Here are made-up things, facts about them, and rows of numbers that follow some of those facts. Name the thing behind each unnamed row.

Some things and their rows:
drefu: -14.2 -24.9 -25.0 -2.6 22.1 32.4 15.2 -1.0 4.8 31.0 7.6 13.1 -18.3 29.8
 11.0 16.7 6.3 12.7 -27.7 -10.7 -3.8 -0.7 5.7 1.4 -67.7 8.2 16.6 56.0
 6.6 39.6 -27.0
rikla: -23.2 -0.3 -32.9 -12.4 26.6 28.3 -8.8 8.9 -12.1 27.4 4.9 17.1 -19.5 26.3
 11.6 11.4 -5.0 -0.1 -33.6 -3.1 -1.1 0.5 9.0 8.8 -48.1 13.6 13.3 14.6
 -1.4 27.5 -30.7
tribulom: -6.6 13.8 8.0 -11.8 11.0 10.3 8.0 -9.1 -8.4 -10.5 -6.6 1.3 8.3 -5.3 8.7
 10.9 1.6 -1.2 -1.6 12.0 -0.4 -7.2 12.9 8.5 -2.9 5.4 3.3 -4.0 -9.9 -10.4
 11.4
keforo: -8.3 1.2 19.9 -13.1 24.7 1.8 3.9 -11.3 -14.1 -21.8 -1.9 10.1 8.2 12.8
 16.8 11.6 6.1 3.0 -0.5 10.6 -2.7 -8.2 9.9 12.4 -10.0 13.2 8.7 -1.9
 -13.8 -15.9 16.0
zirasku: 3.7 5.8 -20.6 -10.4 -7.7 -23.4 18.8 21.9 1.8 -14.0 -6.2 -1.7 8.9 -6.0
 -6.8 1.7 -7.9 7.4 2.1 -5.5 -0.3 -15.2 11.0 6.6 -8.2 -5.9 -8.9 35.0
 -14.7 3.9 3.7
broboper: -5.5 9.1 15.1 -15.6 1.2 19.7 6.4 5.6 -25.6 -22.9 -5.0 7.3 1.7 15.9 22.8
 12.5 -8.8 0.9 -3.8 36.3 11.4 -12.6 24.7 17.9 -1.4 17.2 1.8 -15.1 -19.9
 -27.7 11.8
tison: -5.0 14.9 7.2 -9.4 7.5 9.5 7.6 -4.5 -6.7 -8.8 -6.8 -0.6 9.5 -4.6 6.7
 10.1 4.2 -1.3 0.4 7.4 5.0 -7.8 11.3 6.3 -2.4 3.6 1.6 -2.5 -8.6 -5.4 9.1
brovesum: -9.3 5.2 -9.9 -22.8 10.5 -23.1 12.2 4.3 -1.9 -15.2 -2.1 0.8 6.4 -8.3
 -0.9 5.3 -6.6 3.2 -1.5 10.2 -12.4 -8.7 15.9 10.6 -14.6 0.3 3.1 31.7
 -17.5 -9.6 15.7
ridim: -15.9 21.5 19.8 -23.7 11.6 11.7 -9.6 2.8 -21.1 -5.5 -3.5 -3.5 11.5 -4.7
 10.4 11.6 -3.3 -8.3 0.4 26.5 4.8 -8.9 22.0 13.8 -8.8 8.8 3.6 -18.9
 -13.8 -22.3 15.9
zagir: 18.4 -19.3 0.2 20.8 -1.2 9.3 36.2 -5.2 -0.8 -6.6 -1.6 0.6 4.1 15.1 1.1
 12.6 22.6 19.9 2.3 -37.9 12.2 -16.7 -4.7 -3.3 -17.3 -0.8 7.8 24.7 -1.9
 24.8 -0.6
skibun: 12.7 20.1 8.2 3.4 -20.1 10.5 9.2 26.2 -17.1 0.1 -20.8 -6.1 15.7 3.8 -3.5
 4.5 -4.0 -0.8 2.6 -12.4 20.5 -9.2 7.2 4.4 17.7 -4.5 -12.6 -19.9 -2.0
 -5.4 -2.0
flistas: -25.8 18.1 43.9 -30.2 43.2 -14.1 -21.5 -1.1 -21.3 7.4 -9.0 -6.6 29.1
 -6.4 -6.8 7.5 16.0 -13.3 0.7 -11.4 -8.3 3.9 3.1 9.0 -19.6 3.3 12.3
 -30.4 -1.1 -27.2 22.7
voves: 3.5 19.8 11.3 -4.8 -9.8 6.0 7.3 16.9 -19.2 -3.1 -18.3 -4.7 12.5 3.0 -0.7
 6.4 -5.6 -2.7 -1.2 0.6 11.2 -6.5 12.3 7.3 14.8 -0.9 -4.6 -16.0 -4.4
 -14.4 3.8
manol: -10.0 17.8 19.7 -19.2 10.1 3.5 5.5 -3.7 -23.8 -7.4 -13.0 -0.3 7.2 0.6
 7.3 10.5 -5.7 -7.0 -8.2 20.6 -4.5 -0.3 18.7 12.0 5.6 6.2 7.0 -11.8 -7.8
 -30.5 16.6
seklom: -2.1 6.5 -13.3 -15.5 0.9 -20.2 12.8 13.2 -0.3 -13.5 -4.6 -1.3 7.6 -7.2
 -4.5 3.4 -7.1 4.8 0.2 2.2 -3.2 -11.9 12.4 7.7 -10.6 -3.6 -3.3 28.2
 -14.5 -1.3 8.8
skulostak: -9.9 4.6 3.7 -14.6 26.6 22.1 11.0 -37.4 30.6 -18.6 6.7 7.1 11.1 -16.2
 19.3 14.4 17.7 5.0 11.0 22.6 -3.6 -10.0 7.9 3.3 -26.5 6.2 1.1 27.1
 -12.9 8.6 14.3
gradok: -14.1 9.6 5.7 -13.6 16.2 17.0 0.8 -11.1 -6.8 -4.4 7.7 -4.9 8.4 -11.5 9.6
 15.2 11.3 -0.3 3.4 12.2 4.0 -15.8 16.8 7.8 -28.1 7.5 8.1 -0.2 -14.6 0.9
 12.3
biskor: 0.8 19.7 15.1 -7.6 -4.8 5.6 9.6 11.6 -20.2 -6.1 -16.4 -3.5 11.1 3.0 2.2
 7.5 -5.9 -3.5 -3.8 4.6 7.8 -5.2 13.2 8.4 12.3 1.1 -2.3 -14.3 -5.2 -17.9
 6.8

There are 4 kinds of fact about the things: Ξ, κ, α, μ.
Ξ: uses; κ: comes just before; α: is of sort; μ: is directly part of
{rute} Ξ varuvul
{broboper} Ξ zaflol
{ratrel} Ξ doketru
{zevur} Ξ flodol
{vugrun} Ξ zeskibrer
{flodun} Ξ bruskam
{tatrin} Ξ flodun
{nafatel klibregar} Ξ kenem
{flitru} Ξ funum
{farur} Ξ grugrame
{farur} Ξ grupove
{trirosi} Ξ fomol
{trirosi} Ξ brudro
{zakim} Ξ brefu
{lasko skovepin} Ξ floflil
{fomol} Ξ gugra
{klibregar} Ξ kligo
{tranon} Ξ bebrom
{zanak} Ξ bafik
{sori} Ξ vustosten
{situ} Ξ skugrol
{vuges tresan} Ξ sori
{rutas} Ξ klipopo
{kunefler} Ξ biskor
{sital} Ξ stuza
{drigal troklon} Ξ pakler
{zudek} Ξ pustak
{drefu troklon} Ξ rikla
{goflum} Ξ klebre
{pakler rikla} Ξ drefu
{fenu} Ξ grepal
{brobis} Ξ kobrivok
{brobis} Ξ gribron
{klibo} Ξ keforo
{klibo} Ξ suplin
{brogren} Ξ skazor
{zagir} Ξ skitrum
{zeskibrer} Ξ skisku
{labris} Ξ neplen
{funum} Ξ graklo
{flodol} Ξ grarel
{keforo} Ξ tribulom
{keforo} Ξ detek
{skidur} Ξ migrus
{kobrivok} Ξ potrigrus
{troklon} Ξ pefustek
{falos} Ξ rute
κ:
klegol metran trene tulirom
ridim tiflar tison trufon gebru kisi topan
broboper plipli kazul greflaklol zaflol neplen labris
ratrel kiklal tisipil doketru
flodun nubrok tatrin nafatel kenem kligo bruskam klibregar
flistas grupove grugrame farur
trirosi gugra stuza fomol sital brudro
zakim klebre brefu goflum zevur flodol grarel
kida skisku klatre zeskibrer skuzu vugrun zirasku fudrimur trodraklim
ziklas skugrol situ
skulostak stodruplum planoflar bregus
poko gigel guplar rekosul plepler
viplogri kletiflor givor
manol tranon stiklo tabre bebrom dokur pitris
vuges zanak bafik flosol sori vustosten tresan
drigal rikla drefu pakler troklon pefustek gopluk
plofler skovepin biple guvi lamugri lasko floflil
tuza zopi kluplimi braskal voves flofal drele
pustak zudek trobrun skidrim
fenu gradok drefotul gruska grepal kikan triba dradram
brobis rikes kobrivok gribron rusum potrigrus brustunim
lofos funum flitru mazur skitrum graklo zagir
ditim kunefler biskor griral nakor
brogren brovesum skazor dager pletro moskel
braplis pleke doso sadu
skitriplak fudas stosku disil skega nuze pafli
migrus stali skidur
griskomam meskim
ploflus flebin skibun
trazuska gresko rutas dosel rimegos flasel klipopo
biplok vusir
keforo tribulom klibo suplin klugi detek
varuvul brupum falos braflu klizim rute redrozu
rovur trate braflus grutrek
α b <- skidrim zevur moskel trirosi lasko kligo bafik plipli kunefler tulirom drefu trate tiflar zagir skitriplak griskomam grupove guplar kobrivok kletiflor
α d <- stiklo rute meskim tuza fenu greflaklol
α o <- stali dokur klibregar lamugri grepal
α p <- ridim broboper grugrame
α a <- planoflar voves ratrel zaflol trobrun skugrol flistas skisku brupum fomol poko viplogri zanak detek manol graklo nuze grarel biskor pletro grutrek klipopo guvi troklon vusir skibun
α h <- rekosul nafatel skazor sital pitris pefustek varuvul kikan
α i <- flodun skitrum stuza ditim floflil ploflus tisipil
α e <- redrozu flasel gruska potrigrus zeskibrer kluplimi tabre
α g <- tatrin skovepin drele suplin rutas trufon drefotul klatre klizim brudro
α j <- rusum gigel metran sori
α c <- braflu bebrom nakor pustak flebin funum flodol skidur klugi bruskam
α q <- skulostak kenem brefu
α n <- flosol drigal
α m <- kazul klibo
α l <- tranon goflum vustosten
α k <- situ kiklal kisi labris gradok
α r <- zudek mazur
α f <- gugra trodraklim rikla falos
μ grotre <- klegol metran tulirom trene
μ biplok <- skidrim trobrun zudek pustak
μ plofler <- stiklo dokur tranon bebrom manol pitris tabre
μ zirasku <- tribulom detek suplin klibo keforo klugi
μ rimegos <- givor viplogri kletiflor
μ braplis <- stali migrus skidur
μ kleflusol <- ridim gebru trufon tison topan tiflar kisi
μ biple <- planoflar bregus skulostak stodruplum
μ rikes <- rute redrozu braflu brupum klizim varuvul falos
μ skuzu <- rekosul gigel poko plepler guplar
μ pleke <- broboper zaflol plipli kazul labris greflaklol neplen
μ gebru <- voves drele braskal tuza kluplimi flofal zopi
μ doso <- ratrel kiklal doketru tisipil
μ sadu <- zevur zakim goflum grarel klebre flodol brefu
μ klidu <- vugrun kida skisku trodraklim zirasku skuzu zeskibrer klatre fudrimur
μ fudas <- flodun tatrin nafatel kligo klibregar kenem nubrok bruskam
μ gresko <- flitru skitrum graklo lofos zagir funum mazur
μ koplu <- skazor moskel dager brogren pletro brovesum
μ brovesum <- skugrol ziklas situ
μ skega <- farur flistas grugrame grupove
μ gronar <- rikes rusum potrigrus brobis gribron brustunim kobrivok
μ klegol <- trirosi fomol sital gugra stuza brudro
μ plisesor <- sadu braplis pleke doso
μ trogrun <- disil skega pafli nuze skitriplak stosku fudas
μ brustunim <- gopluk drigal drefu pakler pefustek rikla troklon
μ pestudu <- lasko skovepin plofler biple floflil lamugri guvi
μ skemus <- braflus trate grutrek rovur
μ sulan <- triba gruska drefotul fenu dradram gradok grepal kikan
μ lodrestam <- flasel dosel rutas gresko trazuska rimegos klipopo
μ pafli <- bafik flosol zanak sori vuges vustosten tresan
μ disil <- meskim griskomam
μ trene <- kunefler nakor ditim biskor griral
μ dager <- flebin ploflus skibun
μ seklom <- biplok vusir

Name these rows:
No name comes twice in this set of rows, the named rows included.
-5.1 -0.3 -2.6 -9.5 -5.9 19.2 2.2 44.0 -17.4 10.3 -15.2 10.6 2.1 31.0
 11.2 6.1 3.7 -2.3 -22.7 -9.1 17.4 -2.4 8.0 9.7 -6.6 5.6 -7.5 4.9 -1.2
 12.0 -17.9 | troklon
-5.1 3.7 -24.8 -22.9 -2.3 -18.5 29.7 -1.2 -3.8 -26.0 -2.6 5.5 -6.6 -5.6
 7.9 7.8 -21.0 6.7 -9.5 35.3 -14.9 -10.1 27.7 14.0 -5.7 4.4 4.3 47.1
 -22.7 -17.1 16.1 | braplis
19.6 16.6 -14.6 10.6 -31.0 24.3 30.7 13.8 -4.0 -12.8 -15.3 0.1 3.7 1.2
 5.6 7.5 -5.9 8.5 2.5 2.5 23.3 -16.9 12.5 3.6 19.7 -2.0 -15.1 0.0 -8.7
 5.2 -7.2 | doketru
18.2 11.6 5.7 9.6 -38.4 17.7 22.5 21.1 -21.2 -9.7 -23.5 0.9 5.2 5.0 1.4
 5.1 -14.0 6.0 -1.5 7.1 18.2 -15.1 17.1 6.5 39.1 -1.9 -21.7 -8.9 -4.3
 -13.0 -7.4 | grarel
0.2 5.4 15.0 -12.3 1.0 7.7 18.0 -0.9 -28.6 -26.3 -12.8 10.6 -2.3 21.0
 19.0 11.2 -15.0 2.3 -10.5 31.7 0.8 -4.5 21.1 16.4 12.4 14.5 7.1 -6.5
 -14.9 -35.8 13.1 | ratrel
-12.7 -1.3 -14.5 -10.5 12.1 31.4 -6.9 27.6 -1.0 18.3 -3.3 15.3 -5.4 27.8
 13.7 8.6 0.6 1.6 -20.5 -3.2 13.2 -3.4 6.7 8.1 -36.2 8.3 -5.8 19.3 -0.5
 23.4 -27.7 | pakler
3.6 -11.1 -10.6 3.7 -0.2 23.5 50.7 -33.9 -3.1 -10.6 0.0 0.6 -12.8 -1.9
 13.1 20.7 8.5 13.0 -13.9 10.1 -10.3 -8.1 18.6 2.7 -9.2 5.9 21.7 42.3
 -7.4 7.2 11.4 | plipli
-0.3 10.1 -9.2 -3.2 -8.0 31.8 17.7 -8.2 -7.0 -10.3 4.2 -2.0 -1.0 -7.5
 14.9 15.7 0.7 5.0 -0.3 20.3 11.1 -20.3 23.9 8.4 -12.0 8.2 0.4 8.4 -16.5
 3.4 4.8 | kiklal
-7.8 1.4 43.4 -42.1 46.3 4.7 -17.2 -11.1 -10.8 -5.7 2.2 0.3 29.9 -2.2
 -8.5 2.7 53.0 11.6 -0.5 -14.9 17.3 2.5 -8.9 6.6 -44.0 17.9 26.8 -57.8
 -14.2 -47.7 13.1 | vuges
-14.2 7.8 8.0 -23.1 27.0 -40.3 -12.2 21.8 3.1 0.5 -1.0 -7.8 29.8 -14.2
 -20.7 -1.4 15.6 0.2 10.4 -35.4 -4.7 -9.4 -4.7 3.2 -32.8 -8.4 -3.2 15.9
 -7.6 4.9 12.0 | skega
-0.4 -10.7 1.4 3.6 12.9 11.3 33.5 -28.8 -2.0 -2.8 2.0 -3.6 0.5 -4.6 3.4
 17.7 19.0 9.5 -5.3 -11.2 -7.1 -8.0 7.2 -1.0 -19.9 1.3 21.1 28.7 -2.5
 12.8 11.0 | trate
17.2 -0.6 -9.9 13.3 -22.7 33.2 19.0 17.4 -6.3 -13.8 0.4 2.6 4.0 12.6
 13.3 11.6 6.6 13.6 7.9 -7.6 33.0 -28.5 9.5 5.7 -9.7 5.6 -10.6 1.2 -14.9
 16.9 -8.8 | labris
-15.8 24.3 38.4 -18.2 22.1 -1.3 -34.6 24.5 -14.7 12.4 -5.4 -13.0 36.4
 -8.6 -11.1 4.5 21.2 -9.1 15.6 -28.2 18.2 -10.5 -0.9 5.3 -24.3 -1.6 -7.9
 -40.7 -3.0 -7.7 7.3 | grugrame
16.0 16.8 -9.5 6.5 -26.7 26.9 28.0 10.3 -5.2 -11.4 -13.9 1.2 2.9 -0.1
 8.6 8.9 -3.1 5.9 -0.2 6.7 20.2 -14.7 14.1 4.9 18.2 0.3 -11.9 0.1 -9.2
 4.2 -4.3 | neplen
6.5 6.8 -29.9 -11.8 -15.8 -13.2 32.1 13.0 -1.2 -21.5 -6.9 3.1 -3.5 -4.1
 2.5 4.6 -18.8 10.0 -4.5 18.8 -2.0 -14.7 21.3 10.7 -0.8 -1.0 -5.0 42.0
 -19.6 -6.2 6.2 | plisesor

Now the same things, written a new way:
Some rows with their names:
fenu: 4.0 11.4 7.7 14.1 -8.8 -10.2 22.4 -4.6 21.5 22.4 15.7 -14.4 -1.8
meskim: -6.3 -3.1 26.8 0.7 32.5 9.3 7.3 5.2 7.7 3.4 11.3 17.0 -36.7
grarel: -17.1 -14.9 -37.2 18.8 23.2 18.5 -19.4 -1.8 -8.9 31.2 -26.6 12.8 3.1
brobis: 18.5 7.4 12.3 18.6 -36.3 -13.2 8.4 -2.0 5.1 2.3 21.2 -2.3 23.1
gribron: 8.2 -16.9 4.8 -2.5 -21.4 -18.0 -1.8 3.1 -14.8 2.4 17.2 11.1 10.7
flodol: -1.6 2.4 -50.6 18.7 3.9 20.7 -12.0 -9.8 -12.5 9.3 -14.9 -4.7 -31.4
klugi: 17.7 1.6 -11.6 4.1 -9.9 0.3 -4.2 -7.8 -19.8 -10.2 18.8 10.0 -17.3
zanak: -20.1 19.2 45.0 6.7 0.1 -17.9 11.5 -4.3 20.7 -0.5 -23.5 17.1 -12.8
stodruplum: 4.4 0.2 0.7 13.8 -11.3 -11.5 0.9 -1.6 -2.7 7.7 -0.9 -1.3 5.3
moskel: 5.2 0.2 -8.6 0.5 17.5 13.5 11.9 10.1 -18.6 2.1 19.0 17.5 -4.9
stali: -9.6 16.2 -40.7 12.4 6.7 8.1 23.3 9.1 -10.7 13.8 -7.9 -4.1 -9.8
plepler: 11.6 -13.2 -3.9 10.3 2.2 1.7 -8.0 2.1 -20.2 2.9 12.5 12.0 1.3
gruska: -8.2 6.3 -1.5 -4.6 15.8 -10.9 5.2 -9.1 13.9 19.9 19.4 12.1 17.6
flitru: 7.9 3.4 4.2 24.5 -12.2 -5.9 -1.9 -2.3 0.2 8.7 4.8 2.7 6.8
zakim: -11.3 13.6 -32.5 36.4 -12.9 5.9 -0.5 -10.5 15.4 25.0 -33.0 -21.9 -1.4
vusir: 0.9 -12.7 1.7 12.3 13.1 4.2 -14.4 2.7 -13.7 10.6 0.5 25.6 13.0
ridim: -5.6 10.5 0.6 2.1 -12.0 -23.0 4.9 -11.2 13.2 17.2 0.9 3.3 23.8
rekosul: 15.0 -6.9 -1.6 4.2 0.3 2.1 1.6 -4.3 -7.6 3.4 26.1 5.1 -7.6

Name these rows:
No name comes twice in this set of rows, the named rows included.
-21.6 20.4 42.7 -6.7 -5.8 -23.7 24.7 -7.5 22.6 -7.1 -11.7 3.9 -45.8 | flodun
13.5 -1.5 1.2 20.5 -7.2 0.9 -4.4 -1.6 -7.8 3.5 9.1 6.5 12.5 | vugrun
-6.7 -3.6 3.4 0.9 -16.9 -24.7 3.3 -2.6 -0.6 15.8 -3.0 2.2 22.6 | skisku
13.1 -2.2 -3.6 16.4 5.2 12.0 -0.6 -3.9 -6.5 2.4 20.8 7.2 -10.3 | sital
4.3 -12.2 -6.5 -7.8 1.6 -8.7 4.2 -2.6 -10.0 6.7 18.1 8.0 -12.6 | skitrum
-2.5 2.1 3.6 5.1 -5.5 -14.6 19.1 -4.3 15.5 25.6 15.2 -12.7 -2.7 | tuza
-16.6 2.5 -23.1 13.8 -14.1 -7.1 0.3 -5.7 4.8 28.8 -31.6 -15.7 -4.4 | migrus
25.3 0.7 -1.0 -2.7 -23.5 -15.7 6.7 -6.8 -19.3 -13.0 33.5 4.1 -4.7 | braflu
-8.1 -3.8 -33.9 16.4 23.9 16.1 0.2 -1.6 12.8 34.8 -8.1 -16.7 -15.8 | greflaklol
0.4 27.7 -2.0 10.6 -16.8 -0.9 28.5 4.5 13.1 10.0 16.1 -5.2 6.3 | trirosi
-17.1 -1.4 -35.5 19.2 -8.3 -5.3 -3.9 -4.0 1.7 30.0 -39.2 -16.2 -8.4 | klebre
23.3 -17.1 4.2 12.8 -3.5 -4.4 -7.9 4.5 -25.6 -4.5 29.0 16.2 16.0 | gopluk

The same things again, as new rows of numbers:
Some rows with their names:
gribron: 10.0 3.1 -3.5 0.0 -1.4 10.3 6.8 -4.3 -2.7 9.7 3.2 0.5 -40.6
grarel: -33.9 -3.6 18.6 8.1 6.0 1.9 0.6 -16.6 -1.4 18.9 -11.9 7.0 -9.6
grepal: -1.5 0.3 13.2 -1.5 3.9 0.5 -3.8 -5.9 -1.6 11.8 -2.9 -1.3 -28.8
nubrok: -15.9 -0.9 9.6 -6.2 7.0 -11.8 -18.4 5.8 12.8 0.7 -20.1 18.3 46.5
klugi: 8.2 -3.5 -0.7 -6.4 -0.9 1.3 12.7 8.0 -7.6 13.9 6.8 -22.9 17.2
kida: 8.3 11.2 -2.9 -3.9 -2.4 8.2 14.6 -6.8 5.7 -5.5 1.7 8.8 15.5
lofos: 7.7 10.4 -4.8 -4.1 -2.0 7.0 12.3 -7.6 3.4 -7.1 0.5 10.6 22.3
vugrun: -7.0 -4.6 1.7 -9.6 0.4 0.1 4.7 -0.5 3.1 21.7 4.1 -12.1 -4.7
tuza: 7.8 11.0 -1.0 -7.0 -2.5 6.1 17.0 -4.1 5.4 -4.1 -1.9 9.5 27.2
gradok: -4.7 2.9 -10.3 3.7 2.2 9.1 13.7 -2.0 3.9 -0.3 -0.2 -1.6 21.6
keforo: 14.8 0.7 -1.8 -11.0 -5.6 -10.6 22.5 -8.7 21.4 -28.0 26.5 1.2 -3.5
kligo: -1.3 -6.7 32.9 -20.8 16.2 -16.9 -45.5 9.6 -9.5 17.6 -32.5 28.3 38.3
meskim: -9.6 -0.4 5.9 -8.0 4.0 -5.7 -9.8 8.7 10.2 4.3 -18.3 12.2 50.1
doso: -13.4 -12.6 -19.8 32.5 -11.9 5.1 -10.0 8.2 -13.7 -23.5 5.0 -14.6 15.7
migrus: -14.2 6.5 3.2 16.3 0.9 11.5 16.5 -14.4 3.9 -9.4 -4.7 9.1 39.4
skibun: 6.1 6.2 3.9 2.4 -0.1 -3.5 3.0 -6.8 11.9 2.0 -7.7 5.0 -35.4
dager: 10.6 -11.5 -18.6 9.4 -10.5 1.7 -22.0 16.9 -20.8 -22.7 14.1 -11.2 -27.6
trogrun: -8.5 -12.8 0.1 -4.6 -2.3 -13.1 -50.6 23.9 -13.3 -15.6 -4.6 10.0 18.6

Name these rows:
No name comes twice in this set of rows, the named rows included.
-25.8 -0.2 21.4 20.0 4.1 0.9 -1.5 -17.0 5.1 8.7 -8.4 2.7 -23.7 | zaflol
-9.2 -10.2 14.3 -3.7 20.1 -10.1 -52.4 3.3 -18.3 0.2 -11.3 31.5 29.8 | kenem
2.5 -6.5 18.5 -16.0 0.2 -12.9 2.0 -11.3 13.1 -2.3 17.8 -1.9 -75.9 | detek
8.0 -4.3 1.1 -6.4 1.5 3.8 7.0 5.8 -12.5 13.1 5.3 -18.6 14.3 | bebrom
-24.7 -2.1 -5.4 35.4 5.9 3.7 5.9 -13.4 -2.8 -9.7 4.9 2.8 15.1 | brefu
21.9 9.0 5.8 -1.2 -0.4 -3.5 16.0 -0.2 4.6 3.9 -8.3 -1.9 -22.4 | guplar
-21.5 3.1 0.1 20.6 -1.4 3.3 19.5 -13.8 11.0 -7.8 -0.8 2.9 59.1 | zakim
-19.5 -3.5 30.8 -13.3 10.3 -20.3 -32.9 -0.1 10.3 19.0 -17.7 19.9 -15.1 | nuze
-8.1 1.9 14.6 -14.1 5.2 1.3 -6.0 -5.8 -1.4 21.6 -7.2 6.9 -42.0 | klipopo
4.2 -11.9 -16.4 -10.6 -7.7 6.6 -20.9 17.2 -26.8 -4.9 13.1 -15.7 -17.2 | zirasku

